[128 = 0]
[126 144 205 151 147 177 126 173 138 111 136 111 110 124 140 139 137 103
 144 113 131 148 115 206 137 128  95  94 113 119 119 154 132 126  99  71
 220 122 122 118 130] | 3
[122 138 171 144 139 133 134 152 149 114 136 116 130 129 126 152 127 107
 137  96 139 126 128 169 147 113  97  98 124 116 122 161 120 135 107  70
 255 123 129 112 175] | 4
[124 150 178 185 145 119 116 152 117 125 134 113 117 118 143 135 143 114
 132 122 130 136 129 187 152 127  91 104 121 125 117 153 127 124 101  85
 177 130 127 102 141] | 5
[118 123 179 122 139 108 135 159 167 121 136 108 105 123 151 124 130 112
 163  93 124 124 142 233 136 102  87  82 118 127 126 151 136 131 106 105
 201 147 114 120 143] | 0
[119 128 182 120 127  86 131 189 164 125 134 111 118 129 132 128 147 114
 154  86 135 128 136 170 136 103  98  97 128 130 119 150 121 130 102 106
 212 125 140 100 173] | 0
[123 139 175 123 138 110 123 172 146 118 133 104 121 121 142 128 150 114
 141 108 137 142 135 182 151 135  87 100 128 123 116 148 127 121 108  77
 208 120 143 104 167] | 3
[121 137 193 155 144 135 133 136 155 117 141 123 124 128 130 150 110 100
 131  90 133 127 136 169 151 110  98 117 129 113 116 171 125 134 102  55
 236 135 112 131 177] | 5
[125 137 183 141 144 133 124 142 138 117 128  98 121 124 142 134 135 108
 136 110 130 126 137 169 157 118  86 115 125 116 120 153 134 129 106  64
 255 135 126 121 154] | 5
[127 144 182  98 139 153 125 229 128 125 132 102 103 119 157 112 155 107
 147 120 131 173 127 197 152 151  71 101 122 129 121 147 143 109 109  73
 160 116 147 120 121] | 5
[124 133 188 207 144 139 128 149 147 116 132 104 113 124 150 130 128 108
 150 103 128 130 129 182 150 111  81 104 118 120 123 146 138 131 106  70
 255 139 118 120 141] | 3
[123 142 185 180 150 173 135 183 148 113 143 121 110 130 138 140 120 100
 148 101 131 148 122 196 145 127  91 105 116 113 120 162 135 130 105  57
 215 125 110 128 133] | 3
[124 146 205 175 147 175 127 142 138 117 137 112 122 128 127 148 132 105
 137 119 133 136 121 182 146 122  95 100 119 115 120 155 125 131  93  70
 248 123 125 112 149] | 5
[122 140 195 126 143 135 122 140 139 124 138 120 120 119 142 141 126 103
 142 104 133 131 135 180 151 118  86 107 126 121 116 159 125 130 100 101
 181 136 122 110 155] | 4
[119 142 190 170 146 184 129 160 135 113 138 118 112 129 128 147 130 103
 145 113 130 136 112 182 138 113  91  95 109 118 120 149 130 134  93  79
 226 121 120 108 125] | 2
[119 139 189 183 142 185 134 175 153 117 141 127 105 133 121 142 120 102
 158 105 128 129 109 183 124  99  98  93 105 120 123 141 129 137  92  92
 192 127 112 119 116] | 0
[127 145 180 137 139 150 132 211 137 122 133 104 110 126 139 127 147 109
 140 107 134 150 124 193 149 138  79 102 127 126 119 149 138 115 109  70
 178 119 146 124 145] | 8
[123 141 164 110 133 119 121 167 131 124 129  98 129 118 148 132 158 114
 144 105 140 138 139 175 146 140  89  92 130 116 115 147 123 120 110  78
 218 118 154  93 175] | 3
[121 134 174 137 138 107 132 177 157 117 137 108 125 126 133 140 136 110
 142  93 139 132 137 177 151 116  97 105 131 120 119 159 122 128 107  61
 215 125 134 109 190] | 3
[127 149 186 166 142 182 138 175 124 120 134 122 111 131 123 142 132 100
 137 114 130 143 110 183 147 131  88 115 122 124 122 152 138 124 103  58
 144 118 144 129 136] | 10

[ 82 141 131 130 158 160 150  50 142 102 111 135 127 101 168 144 137 134
 121  78 141 110 135 155 167 202 128 137 194  98 141 154 183 165 105 170
  72] | 7
[161 110 129 152 133 137 120  87 110 153 140 150 154 104 147 131  94 117
 132 107  95 128 118 121  96  93 127 114 148 108 124  85 127 105  99 121
 139] | 6
[126 120 128 128 124 134 134 133 119 125 131 133 128 114 124 129 124 141
 132 109 122 130 134 131 113 113 117 124 132 142 126 130 125 108 122 115
 135] | 5
[161 101 122 150 137 131 139 122 125 126 115 155 137 127 116 115 134  72
 128 157 100 126  94 141 130 142 138 117 179 138  98 143 130 131  83 137
 158] | 5
[114 159 180 155 149 146  94  41  73 127  59  65 151 120 210 112  89  98
 163 138 143 131 132  76 124 138 131 129 168 134 139 120 225 184 128 144
 128] | 7
[122 136 119 148 129 152 136  95 136 123 105 128 115 137 130 122 128 115
 114  83 135 135 129 149 125 127 125 127 160 132 136 125 113 127 114 152
 125] | 7
[149 101 137 120 107 142 123 148 131 139 130 131 121  82 114 117 137 151
 131 118 122 135 114 110 117  88 112 116 117 172 107 132 116  90 112 109
 138] | 4
[121 103 138 137 123 122 120 111 155 129 134 130 120  84 130 115 150 117
 119 100 126 139 100 101 121 126 120 125 146 143 128 137 135  95 148 116
 105] | 6
[ 92 156 143  97 138 133 127  99  89  96  46 117 148  53 170 152 138 116
 159 171 107 137 148  74  36  77  99 134 157 172  97 192 120  96 200  55
 100] | 0
[ 96 103  55 112 121  87 161 255 182 106 220 165  88 187  21 143 207 173
  85 126 140 124 122 232 172 199 145 141  69  89 128 159  96 108 128 162
 109] | 5
[107  92 160 155 138 118  97  59 124 172 143 117 134 112 190 123 112 150
 162  75 112 129 103 113 173 143 131 116 130 120 131 100 255 170  55 143
 107] | 10
[123 133 124 135 136 120 125 123 117 119 125 124 138 138 128 126 130  99
 121 139 131 125 123 129 133 150 133 132 151 108 136 121 140 129 147 140
 120] | 6
[ 87 151 104 139  98 158 127 147  81 113 129  91 123  90 108 130 103 202
 121  64 150 144 180 150  68  53  87 132  91 139 157 104 110  49 172 117
 125] | 5
[152  85 187  94 164 111 128  65 194 152 112 138 150 126 168 126 131  41
 108 193 114  63  93  72 154 186 125 143 183  99 156  69 104  83 161 172
 123] | 9
[132 105  81 137 134  93 144 178 141 142 205 172 135 163  87 146 137 130
 111 113  96 119 113 191 141 153 145 126  92  71 123 112 112 117 100 141
 132] | 7
[167  97 133 147 135 160 138 108 137 123 112 151 134 109 121 109 135  74
 121 143 118 121  98 117 136 154 130 113 202 146 113 132 127 119  82 143
 139] | 5
[118 169 155 128 130 159 116  84  83  94  41  83 143 107 159 115 118  92
 140 164 149 135 144  85  92 104 116 130 180 161 131 156 134 131 180 117
 118] | 2
[115 159 135 138 129 126 105 113 112 125  91  93 126 149 145 120 129 110
 140 136 140 147 123 112 108  97 133 132 131 134 119 141 147 154 164 126
 132] | 4
[111 113  64 122 125  99 142 212 154 117 190 155 111 178  57 137 176 138
 100 129 127 133 117 196 138 157 143 136  94  94 122 148  95 112 140 151
 119] | 5
[150 131 144  93 132 166 132  97 137 152 114 137 130 160 142 137 114 147
 135 162 129  98 150 130 145 130 120 125 127 138 137  92 106 139  90 149
 130] | 4
[120 145 122 125 112 134 139 159 108 121 129 117 127 110 118 135 103 173
 132  95 129 132 160 134  92  75 108 130  92 142 134 118 100  94 144 108
 144] | 5
[ 88 164 130 126  80 183 126 127  89 110 117  67 112  64 110 126  83 245
 111  55 185 136 204 118  76  48  69 136  80 159 200  77  88  22 204 114
 104] | 4
[101 110 111 130 166  83 130 122 112 126 143 158 155 140 146 150 154  79
 149 171  84 120  99 157 147 201 154 130 156  85  91 163 197 179 101 130
 113] | 5
[113 159  77 149 104 199 121 121  63 123 109 115 122 191  98 132 126 181
 139 114 140 153 169 210 109  83 119 110 117 146 113 135 147 161  77 157
 126] | 1
